Below are the code and all the weights of a small trained network. Each question names an input and a class and asks about switching units off, where a switched-off unit gives its printed mean instead of its output.

import numpy as np


def w(rows, s, z=0):
    codes = np.array(rows[::2]) - 128.0
    scale = np.full(codes.shape[1], s)
    scale[-1] = z or s
    return codes * scale


def f(y):
    return y / 2 * (1 + np.tanh(0.7978845608 * (y + 0.044715 * y**3)))


def log_softmax(a):
    a = a - a.max(-1, keepdims=True)
    return a - np.log(np.exp(a).sum(-1, keepdims=True))


def net(x, mask):
    res = np.array(x, float).reshape(1, 4) / 4 @ E
    y = f(res @ A[0][:, :-1].T + A[0][:, -1])
    res = res + np.where(mask, y, B[0][:, -1]) @ B[0][:, :-1]
    return log_softmax(res[-1] @ U[:, :-1].T + U[:, -1])


A, B = {}, {}
E = w([
[186,66,118,81,196,2,140,58,72,91],'x0',
[133,115,136,127,138,141,118,126,129,127],'x1',
[238,182,111,157,147,133,112,202,54,25],'x2',
[107,41,40,199,2,68,56,170,224,143],'x3',
],0.0086)
A[0] = w([
[124,218,147,167,110,254,122,223,130,131,142],'n0',
[76,84,155,54,154,91,161,41,155,218,131],'n1',
[77,175,226,97,165,197,177,102,120,175,2],'n2',
[26,104,77,176,54,153,87,151,235,217,110],'n3',
[130,139,104,105,132,127,118,127,143,131,144],'n4',
[167,69,9,183,89,35,44,167,155,89,58],'n5',
],0.0064,0.0083)
B[0] = w([
[54,57,203,206,81,131,185,67,152,122,245],'n0',
[46,106,212,247,65,196,189,122,162,97,232],'n1',
[109,57,50,192,44,134,42,183,226,216,173],'n2',
[218,206,6,8,200,63,1,208,72,156,254],'n3',
[123,115,139,147,142,128,112,127,132,127,136],'n4',
[38,93,244,210,95,206,212,41,153,80,204],'n5',
],0.0059,0.0089)
U = w([
[100,103,125,160,75,126,124,134,176,150,203],'0',
[102,124,189,148,126,135,188,104,112,100,129],'1',
[227,170,53,9,199,101,86,156,65,138,3],'2',
],0.012,0.0042)

Each question gives the input, the list of numbers given to net, and the class t.
The units are the neurons (one row each of A and B). Each row of codes is followed by its name. A weight is (code - 128) times the scale printed after its matrix; where a second scale follows, it is the last column's (A, B and U).
mask holds one flag per neuron, in row order. A switched-off neuron (its flag False) gives its mean, the last column of its row in B, instead of its output. The means were averaged over made-up inputs and are rounded, as every weight is.
A unit's drop is (log p(t) with every unit on - log p(t) with that unit switched off) / (log p(t) with every unit on - log p(t) with every unit switched off).
The circuit of an input: a set's keep is (log p(t) with only the set's units on - log p(t) with every unit switched off) / (log p(t) with every unit on - log p(t) with every unit switched off). Starting from all 6 units, units are removed one at a time, each time the one whose removal leaves the highest keep (on an exact tie, the one counted first), for as long as the keep stays at least 0.8.
units of the circuit, in order: the units of the circuit, biggest drop first
top k neurons: the k neurons with the biggest drops, biggest first
drop of u: that unit's drop, to one decimal
input [7,0,3,5], class 1: top neuron : (n5)
input [2,5,1,0], class 2: top 2 neurons : (n0, n1)
input [0,4,-2,-6], class 0: top 3 neurons : (n2, n5, n0)
input [3,7,3,6], class 1: top 2 neurons : (n5, n2)
input [-1,3,-2,-5], class 0: top 3 neurons : (n2, n5, n0)
input [7,-1,2,8], class 1: top 3 neurons : (n5, n2, n3)
input [-1,-2,-5,6], class 2: top 2 neurons : (n3, n0)
input [5,-7,1,-4], class 2: top 2 neurons : (n0, n5)
input [-3,-2,0,6], class 2: top 2 neurons : (n3, n1)
input [0,-6,-6,4], class 2: top 2 neurons : (n3, n0)
input [-8,-4,0,6], class 2: top 2 neurons : (n3, n1)
input [0,-1,-1,-8], class 0: top 3 neurons : (n2, n5, n3)
input [5,3,6,5], class 1: drop of n3 : 0.1
input [2,-7,1,3], class 1: drop of n5 : 0.5
input [-1,5,-1,3], class 2: drop of n1 : 0.1
input [6,5,6,5], class 1: drop of n5 : 1.1
input [2,1,3,-2], class 2: units of the circuit, in order : (n1)
